Below is a small trained network, with its code and all its weights. Each question gives an input and a target symbol and asks what happens when units are switched off, that is, made to give their printed mean instead of their output.

import numpy as np


def w(rows, s, z=0):
    codes = np.array(rows[::2]) - 128.0
    scale = np.full(codes.shape[1], s)
    scale[-1] = z or s
    return codes * scale


def f(y):
    return y / 2 * (1 + np.tanh(0.7978845608 * (y + 0.044715 * y**3)))


def softmax(a):
    e = np.exp(a - a.max(-1, keepdims=True))
    return e / e.sum(-1, keepdims=True)


def log_softmax(a):
    a = a - a.max(-1, keepdims=True)
    return a - np.log(np.exp(a).sum(-1, keepdims=True))


def net(x, mask):
    ids = ['Γαβεζλω'.index(c) for c in x.split()]
    T = len(ids)
    res = E[ids] + P[:T]
    q, k, v = (res @ M[0].T for M in (Q, K, V))
    z = softmax(np.where(np.tri(T) > 0, q @ k.T / 3**0.5, -1e9)) @ v
    res = res + np.where(mask[0], z, O[0][:, -1]) @ O[0][:, :-1]
    y = f(res @ A[0][:, :-1].T + A[0][:, -1])
    res = res + np.where(mask[1:13], y, B[0][:, -1]) @ B[0][:, :-1]
    return log_softmax(res[-1] @ U[:, :-1].T + U[:, -1])


Q, K, V, O, A, B = {}, {}, {}, {}, {}, {}
E = w([
[148,62,99,77],'Γ',
[193,131,250,177],'α',
[52,121,107,106],'β',
[188,125,129,253],'ε',
[166,99,143,159],'ζ',
[95,148,188,114],'λ',
[187,116,125,127],'ω',
],0.024)
P = w([
[220,183,98,3],'0',
[27,31,93,84],'1',
[12,37,126,108],'2',
[27,57,142,121],'3',
[41,97,140,127],'4',
[22,100,156,126],'5',
[34,123,156,112],'6',
[29,124,180,135],'7',
[45,154,161,125],'8',
],0.0063)
Q[0] = w([
[41,171,214,133],'head 1',
[185,219,134,153],'head 1',
[175,2,164,89],'head 1',
],0.0081)
K[0] = w([
[146,127,79,254],'head 1',
[90,7,184,165],'head 1',
[236,151,105,124],'head 1',
],0.0079)
V[0] = w([
[99,101,97,244],'head 1',
[107,157,108,128],'head 1',
[130,129,166,98],'head 1',
],0.011)
O[0] = w([
[151,187,45,156,201],'head 1',
[105,89,120,5,5],'head 1',
[120,103,115,79,135],'head 1',
],0.015,0.0027)
A[0] = w([
[136,19,145,242,212],'neuron 1',
[35,84,152,172,195],'neuron 2',
[114,157,110,153,255],'neuron 3',
[164,9,192,47,80],'neuron 4',
[181,89,9,168,62],'neuron 5',
[145,94,181,105,147],'neuron 6',
[135,202,239,143,82],'neuron 7',
[81,251,208,41,190],'neuron 8',
[83,29,37,75,156],'neuron 9',
[185,156,161,133,166],'neuron 10',
[84,124,128,89,147],'neuron 11',
[255,117,8,131,135],'neuron 12',
],0.0091,0.0033)
B[0] = w([
[138,205,84,54,253],'neuron 1',
[198,71,175,104,183],'neuron 2',
[178,68,157,147,175],'neuron 3',
[159,222,122,168,234],'neuron 4',
[118,108,174,116,192],'neuron 5',
[123,170,182,137,173],'neuron 6',
[1,170,94,113,159],'neuron 7',
[143,35,149,160,147],'neuron 8',
[58,84,113,138,192],'neuron 9',
[118,75,93,100,156],'neuron 10',
[122,80,34,178,147],'neuron 11',
[101,78,143,89,200],'neuron 12',
],0.0089,0.013)
U = w([
[255,101,144,96,236],'Γ',
[206,115,74,118,158],'α',
[116,140,9,214,226],'β',
[133,39,100,91,73],'ε',
[122,120,69,87,3],'ζ',
[83,158,105,111,17],'λ',
[148,85,187,172,27],'ω',
],0.0084,0.0034)

Each question gives the input, a string of symbols that net reads in full, and the target symbol t.
The units are the heads (3 rows each of Q, K, V and O) and the neurons (one row each of A and B). Each row of codes is followed by its name. A weight is (code - 128) times the scale printed after its matrix; where a second scale follows, it is the last column's (O, A, B and U).
mask holds one flag per unit, heads first, then neurons. A switched-off unit (its flag False) gives its mean, the last column of its rows in O or B, instead of its output. The means were averaged over made-up inputs and are rounded, as every weight is.
A unit's drop is (log p(t) with every unit on - log p(t) with that unit switched off) / (log p(t) with every unit on - log p(t) with every unit switched off).
The circuit of an input: a set's keep is (log p(t) with only the set's units on - log p(t) with every unit switched off) / (log p(t) with every unit on - log p(t) with every unit switched off). Starting from the 12 units with the biggest drops (on a tie, the unit counted first), units are removed one at a time, each time the one whose removal leaves the highest keep (on an exact tie, the one counted first), for as long as the keep stays at least 0.8.
units of the circuit, in order: the units of the circuit, biggest drop first
most important unit: the unit with the biggest drop
top k neurons: the k neurons with the biggest drops, biggest first
drop when u is switched off: that unit's drop, to one decimal
input β α β ω ε Γ, target β: top 3 neurons	neuron 4; neuron 9; neuron 12
input β λ λ, target ω: units of the circuit, in order	neuron 1; neuron 8
input Γ ω ω β, target ε: units of the circuit, in order	neuron 2; neuron 4
input Γ ε ζ, target Γ: units of the circuit, in order	head 1; neuron 2; neuron 9; neuron 1
input Γ ζ α Γ β, target ε: most important unit	neuron 4
input β α β Γ, target β: top 4 neurons	neuron 4; neuron 9; neuron 11; neuron 12
input Γ β Γ, target Γ: top 3 neurons	neuron 2; neuron 4; neuron 7
input Γ λ λ, target ω: top 3 neurons	neuron 8; neuron 1; neuron 2
input α Γ λ Γ ω α β ε, target Γ: drop when neuron 4 is switched off	0.1
input λ Γ ε Γ Γ λ, target β: drop when head 1 is switched off	1.2
input λ λ ε, target Γ: drop when neuron 6 is switched off	0.0
input ω β ζ, target Γ: drop when neuron 9 is switched off	0.1
